Below is a small trained network, with its code and all its weights. Each question gives an input and a class and asks what happens when units are switched off, that is, made to give their printed mean instead of their output.

import numpy as np


def w(rows, s, z=0):
    codes = np.array(rows[::2]) - 128.0
    scale = np.full(codes.shape[1], s)
    scale[-1] = z or s
    return codes * scale


def norm(h):
    return h / np.sqrt((h * h).mean(-1, keepdims=True) + 1e-5)


def f(y):
    return np.maximum(y, 0)


def log_softmax(a):
    a = a - a.max(-1, keepdims=True)
    return a - np.log(np.exp(a).sum(-1, keepdims=True))


def net(x, mask):
    res = np.array(x, float).reshape(1, 4) / 4 @ E
    u = 0
    for l in range(2):
        y = f(norm(res) @ A[l][:, :-1].T + A[l][:, -1])
        res = res + np.where(mask[u : u + 10], y, B[l][:, -1]) @ B[l][:, :-1]
        u += 10
    return log_softmax(norm(res)[-1] @ U[:, :-1].T + U[:, -1])


A, B = {}, {}
E = w([
[21,132,111,189,50,194,249,254,126,74,184],'x0',
[186,155,57,60,143,129,171,166,102,95,79],'x1',
[231,53,225,153,160,123,223,147,132,106,110],'x2',
[99,91,122,156,145,123,95,175,131,137,51],'x3',
],0.00045)
A[0] = w([
[103,45,123,165,135,136,68,194,97,159,41,46],'L0N0',
[99,138,161,186,91,132,122,136,185,138,144,106],'L0N1',
[102,106,178,187,117,111,92,117,117,175,176,4],'L0N2',
[209,133,157,91,192,115,68,60,110,144,100,100],'L0N3',
[166,150,148,69,98,154,153,83,98,143,252,47],'L0N4',
[30,198,81,129,91,176,112,119,65,123,140,162],'L0N5',
[152,88,188,154,162,165,220,169,125,95,125,151],'L0N6',
[120,169,112,152,99,184,197,185,85,95,113,187],'L0N7',
[168,171,68,87,145,106,172,139,88,94,92,29],'L0N8',
[101,100,172,185,133,113,94,115,118,170,177,13],'L0N9',
],0.0014,0.0016)
B[0] = w([
[116,230,143,190,176,54,204,5,208,64,118,160],'L0N0',
[133,111,109,85,150,140,125,100,124,159,137,168],'L0N1',
[37,31,213,105,37,228,62,47,252,27,172,139],'L0N2',
[87,80,98,124,145,93,125,125,134,175,163,237],'L0N3',
[55,168,139,230,197,62,150,91,208,85,6,159],'L0N4',
[172,99,161,153,103,109,102,147,126,99,123,228],'L0N5',
[131,126,120,146,79,109,62,141,120,108,140,242],'L0N6',
[118,105,112,114,164,111,118,87,133,168,129,250],'L0N7',
[92,64,113,88,93,166,118,153,150,81,87,154],'L0N8',
[56,48,225,97,19,249,80,68,238,41,180,139],'L0N9',
],0.0022,0.0016)
A[1] = w([
[83,153,137,145,124,190,196,187,79,184,155,13],'L1N0',
[103,252,115,128,89,141,59,145,72,138,149,9],'L1N1',
[153,158,87,42,145,174,173,153,108,118,61,4],'L1N2',
[114,234,131,178,177,118,190,91,156,108,95,171],'L1N3',
[229,97,236,157,143,124,190,152,111,132,150,56],'L1N4',
[52,186,80,90,118,137,55,112,161,151,122,160],'L1N5',
[39,135,117,190,72,128,212,201,120,100,159,150],'L1N6',
[96,62,115,175,117,45,60,107,164,116,133,184],'L1N7',
[173,172,74,74,152,122,172,141,118,93,71,105],'L1N8',
[141,90,65,99,137,64,146,159,94,126,77,128],'L1N9',
],0.0019,0.0013)
B[1] = w([
[199,52,65,35,191,54,124,107,85,196,188,136],'L1N0',
[187,176,121,207,81,197,116,194,95,84,25,138],'L1N1',
[63,31,246,152,50,214,58,61,205,106,233,137],'L1N2',
[37,181,108,167,183,61,252,139,182,94,57,156],'L1N3',
[117,222,65,170,65,183,71,172,96,103,64,154],'L1N4',
[173,109,166,159,130,133,163,147,123,120,115,185],'L1N5',
[168,128,139,95,176,94,91,60,140,166,108,198],'L1N6',
[130,140,97,97,114,153,174,165,111,106,138,253],'L1N7',
[89,121,189,180,113,141,133,106,162,139,151,153],'L1N8',
[93,132,160,157,106,140,113,103,138,127,177,177],'L1N9',
],0.0028,0.0033)
U = w([
[250,9,7,5,252,3,6,6,62,254,216,235],'0',
[8,6,253,189,4,250,15,12,250,17,251,199],'1',
[251,247,10,251,5,223,17,253,6,9,5,216],'2',
[19,241,111,246,247,5,232,10,249,40,8,166],'3',
[11,79,14,34,130,156,248,249,59,18,243,110],'4',
[4,252,203,6,251,251,89,251,7,204,174,1],'5',
[4,254,220,3,253,250,91,249,2,203,171,1],'6',
],0.0038,0.0037)

Each question gives the input, the list of numbers given to net, and the class t.
The units are the neurons (one row each of A and B). Each row of codes is followed by its name. A weight is (code - 128) times the scale printed after its matrix; where a second scale follows, it is the last column's (A, B and U).
mask holds one flag per neuron, layer by layer. A switched-off neuron (its flag False) gives its mean, the last column of its row in B, instead of its output. The means were averaged over made-up inputs and are rounded, as every weight is.
A unit's drop is (log p(t) with every unit on - log p(t) with that unit switched off) / (log p(t) with every unit on - log p(t) with every unit switched off).
The circuit of an input: a set's keep is (log p(t) with only the set's units on - log p(t) with every unit switched off) / (log p(t) with every unit on - log p(t) with every unit switched off). Starting from the 12 units with the biggest drops (on a tie, the unit counted first), units are removed one at a time, each time the one whose removal leaves the highest keep (on an exact tie, the one counted first), for as long as the keep stays at least 0.8.
circuit, biggest first: the units of the circuit, biggest drop first
unit that matters most: the unit with the biggest drop
top k neurons: the k neurons with the biggest drops, biggest first
top k neurons in layer l: the k neurons of layer l with the biggest drops, biggest first
drop of u: that unit's drop, to one decimal
input [4,3,-8,-5], class 2: circuit, biggest first	(L1N1)
input [-5,-7,8,8], class 2: top 3 neurons	(L1N4 L0N4 L0N7)
input [6,-2,5,-8], class 3: circuit, biggest first	(L0N4 L1N6)
input [8,2,-7,-1], class 0: circuit, biggest first	(L1N6 L1N0)
input [-7,-2,-8,1], class 2: top 2 neurons	(L0N7 L1N1)
input [4,5,-2,5], class 1: top 2 neurons	(L1N9 L0N4)
input [-1,6,-6,8], class 3: top 2 neurons in layer 0	(L0N0 L0N6)
input [2,5,-6,8], class 3: top 2 neurons	(L0N0 L0N6)
input [4,5,-1,-1], class 1: top 2 neurons	(L0N3 L1N9)
input [1,-5,-6,5], class 2: top 4 neurons in layer 0	(L0N3 L0N7 L0N4 L0N5)
input [-5,0,4,-7], class 3: circuit, biggest first	(L0N4 L1N3)
input [5,4,4,-6], class 3: top 2 neurons	(L0N4 L0N3)
input [7,0,8,3], class 2: top 3 neurons	(L1N4 L0N3 L0N6)
input [5,6,0,7], class 3: unit that matters most	L0N0
input [2,8,1,-8], class 1: top 2 neurons	(L1N2 L0N8)
input [8,8,-4,-1], class 0: top 2 neurons	(L1N6 L1N0)
input [-2,-3,4,-3], class 2: top 3 neurons	(L1N4 L0N7 L0N0)
input [6,0,5,-3], class 0: top 2 neurons	(L1N6 L0N5)
input [8,-5,-8,-3], class 0: top 4 neurons	(L1N6 L1N0 L0N6 L1N4)
input [1,2,8,6], class 2: circuit, biggest first	(L1N4)
input [5,3,6,0], class 2: top 3 neurons	(L1N4 L0N3 L0N6)
input [-3,-3,2,1], class 4: top 3 neurons	(L1N6 L1N7 L0N7)
input [2,-4,-3,-8], class 3: drop of L0N4	1.7
input [-5,-2,-5,-8], class 3: drop of L0N4	2.1
input [-4,0,-7,-2], class 2: drop of L1N1	0.1
input [-1,8,-3,4], class 1: drop of L0N7	0.0
input [5,3,2,-3], class 0: circuit, biggest first	(L1N6)
input [2,7,3,-6], class 1: top 2 neurons in layer 0	(L0N8 L0N0)
